Read these off the matrix that follows.
1) Report the smallest entry in the first column.
2) Report the entry just left of 153.
3) Report the 2nd entry on the diagonal from the top-right corner.
4) Report the top-left entry.
5) Report the entry in the bottom-left corner.
6) Report the last entry of the smallest entry's row.
7) Report the minimum.
8) Report the second smallest entry.
[[124 131 143 138 115 123 136 129]
 [127 127 125 131 117 127 121 128]
 [131 113 135 112 130 129 140 122]
 [126 120 124 128 140 131 138 115]
 [117 136 140 144 114 133 126 132]
 [121 127 133 141 114 129 118 135]
 [118 148 125 153 110 115 107 144]]
1) 117
2) 125
3) 121
4) 124
5) 118
6) 144
7) 107
8) 110

[108 111 142 100 123 143  98 127 129 120 119 119 115 111 125]
The entry just right of 127 is 129
What is the entry just left of the centre entry? 98

Questions about the matrix below.
1) Read off the entry just right of the smallest entry.
2) Read off the entry just right of 141.
3) Read off the second entry in reading order.
4) Read off the entry just right of 117.
5) Read off the entry just left of the smallest entry.
6) Read off the entry just right of 136.
[[102, 144, 149, 134, 136, 141, 108, 131], [140, 146, 115, 111, 143, 109, 140, 116], [131, 100, 135, 145, 113, 133, 124, 134], [126, 134, 120, 117, 120, 111, 120, 149]]
1) 135
2) 108
3) 144
4) 120
5) 131
6) 141

X = [[129, 134, 145, 131, 127, 114, 135, 131, 120, 127, 121], [132, 119, 106, 120, 126, 135, 115, 127, 137, 129, 130], [131, 123, 107, 123, 130, 132, 115, 123, 132, 126, 132], [132, 124, 109, 122, 131, 134, 119, 126, 131, 129, 134], [125, 125, 112, 126, 130, 136, 121, 124, 133, 129, 134], [128, 128, 115, 120, 128, 130, 117, 122, 128, 133, 135], [123, 127, 120, 124, 127, 135, 119, 120, 132, 134, 130], [132, 126, 115, 126, 131, 138, 118, 124, 123, 130, 137], [126, 126, 114, 122, 129, 132, 120, 124, 124, 128, 138], [122, 124, 117, 126, 131, 129, 123, 127, 118, 132, 130], [125, 127, 117, 116, 131, 134, 118, 122, 121, 132, 132], [125, 127, 120, 120, 123, 134, 118, 122, 129, 132, 131], [125, 127, 113, 119, 133, 134, 119, 122, 117, 131, 141]]
The fifth entry in reading order: 127
Find the entry just left of the centre entry.
A: 127
The entry just left of the largest entry -> 134
Find the second smallest entry.
A: 107

a =
[[138 140 136 128 131 126 125 120 120 114 109 109 109]
 [120 125 123 117 122 118 120 118 118 121 124 127 125]
 [146 147 137 133 132 129 122 125 122 123 118 120 114]
 [112 125 116 126 127 128 129 130 133 135 134 134 136]
 [123 129 124 129 132 127 129 131 127 129 125 128 128]
 [130 125 129 130 128 130 131 131 131 130 128 126 133]
 [103 105 114 114 117 124 121 128 130 135 135 144 143]
 [133 132 133 137 140 137 133 132 135 129 128 128 127]
 [132 130 128 131 129 129 133 126 129 125 127 125 129]
 [151 145 144 138 135 135 131 127 121 124 119 117 111]
 [121 124 128 122 131 132 129 130 130 130 134 133 134]
 [121 122 126 126 134 132 136 135 138 140 139 136 144]]
Counting starts at 1.
Find the entry in the bottom-left corner.
121
The entry in the top-left corner: 138
The entry directly above the smallest entry is 130
Find the entry at row 2, column 1.
120
The entry at row 3, column 1 is 146
Find the entry in the bottom-right corner.
144
The entry at row 1, column 3: 136
The entry directly below 147: 125
The entry at row 3, column 2 -> 147
Find the entry directly below the largest entry.
121
The entry at row 1, column 2 is 140
Find the entry just right of 147.
137
Find the maximum.
151
Find the top-right entry.
109
The entry directly below the smallest entry: 133

[138 151 143 147 150 135 147 133 144 140 137 134 149]
The entry just right of 151 -> 143
Give the entry just left of 143.
Answer: 151
Give the entry just right of 135.
Answer: 147

grid =
126  123  128  136  123  127
149  132  129  136  139  127
137  141  142  122  117  147
122  137  123  118  123  127
145  121  135  154  120  139
154  130  128  140  137  139
109  103  123  140  133  150
137  135  130  130  134  134
141  143  142  120  133  100
148  133  140  133  134  156
112  126  123  121  131  125
150  138  133  129  131  126
Counting starts at 1.
Find the top entry of the column that holds the smallest entry.
Answer: 127
The entry at row 1, column 2 -> 123
Find the entry at row 1, column 3.
Answer: 128
Find the entry just left of the smallest entry.
Answer: 133
Find the entry at row 2, column 2.
Answer: 132
The top-left entry: 126
The entry directly below 118 -> 154
Find the bottom entry of the column that holds the largest entry.
Answer: 126
Find the entry directly above the largest entry.
Answer: 100
The entry in row 3 and column 1 -> 137
Find the entry directly below the largest entry.
Answer: 125
Find the entry just left of the largest entry.
Answer: 134
The entry at row 2, column 1 is 149
Find the entry directly above 148.
Answer: 141
The entry at row 3, column 2: 141
The entry just right of 103 is 123

Read these off the grid that follows.
1) Find the smallest entry in the first row.
2) Find the entry in the top-right corner.
3) Find the 2nd largest entry.
4) Find the entry in the bottom-left corner.
5) Find the entry in the top-left corner.
[[131 137 136 126 117 121]
 [132 141 134 119 116 128]
 [130 128 122 124 137 149]
 [116 114 121 132 136 126]
 [130 120 114 122 139 144]
 [133 133 124 120 127 135]
 [131 135 136 136 142 150]]
1) 117
2) 121
3) 149
4) 131
5) 131

[138 139 132 138 132 140 117 123 132 109 155 124]
The entry just left of the largest entry: 109
Which number is the third entry from the left?
A: 132
Which number is the second entry from the right?
A: 155
The third smallest entry -> 123

Questions about the grid below. Indices start at 1.
1) Which number is the entry at row 1, column 2?
2) Which number is the bottom-left entry?
3) Which number is the entry at row 2, column 1?
4) Which number is the entry in row 1 and column 3?
5) Which number is the entry at row 3, column 1?
6) Which number is the bottom-right entry?
7) Which number is the top-left entry?
8) Which number is the entry directly below the smallest entry?
[[116 127 140 115 120 139 144 129 108 109 123 108]
 [117 132 108 149 144 119 119 136 113 136 139 107]
 [116 122 128 139 117 111 132 139 114 112 130 147]
 [144 119 133 136 148 122 147 124 148 110 148 115]
 [121 110 149 138 140 120 111 115 114 143 124 140]
 [130 114 145 132 130 129 122 143 126 143 131 142]
 [132 143 144 110 135 128 133 133 128 131 115 128]
 [143 126 123 122 132 147 149 134 110 108 137 137]
 [132 148 120 149 122 115 111 111 110 140 131 110]
 [131 144 130 141 129 125 147 116 141 115 145 111]
 [116 136 115 127 125 108 137 143 114 140 112 109]
 [123 129 138 146 138 110 111 149 117 137 108 143]
 [130 129 123 112 108 127 131 149 124 111 137 126]
 [149 136 111 127 109 130 118 112 126 115 147 146]
 [126 119 113 112 121 129 119 140 126 112 147 129]]
1) 127
2) 126
3) 117
4) 140
5) 116
6) 129
7) 116
8) 147
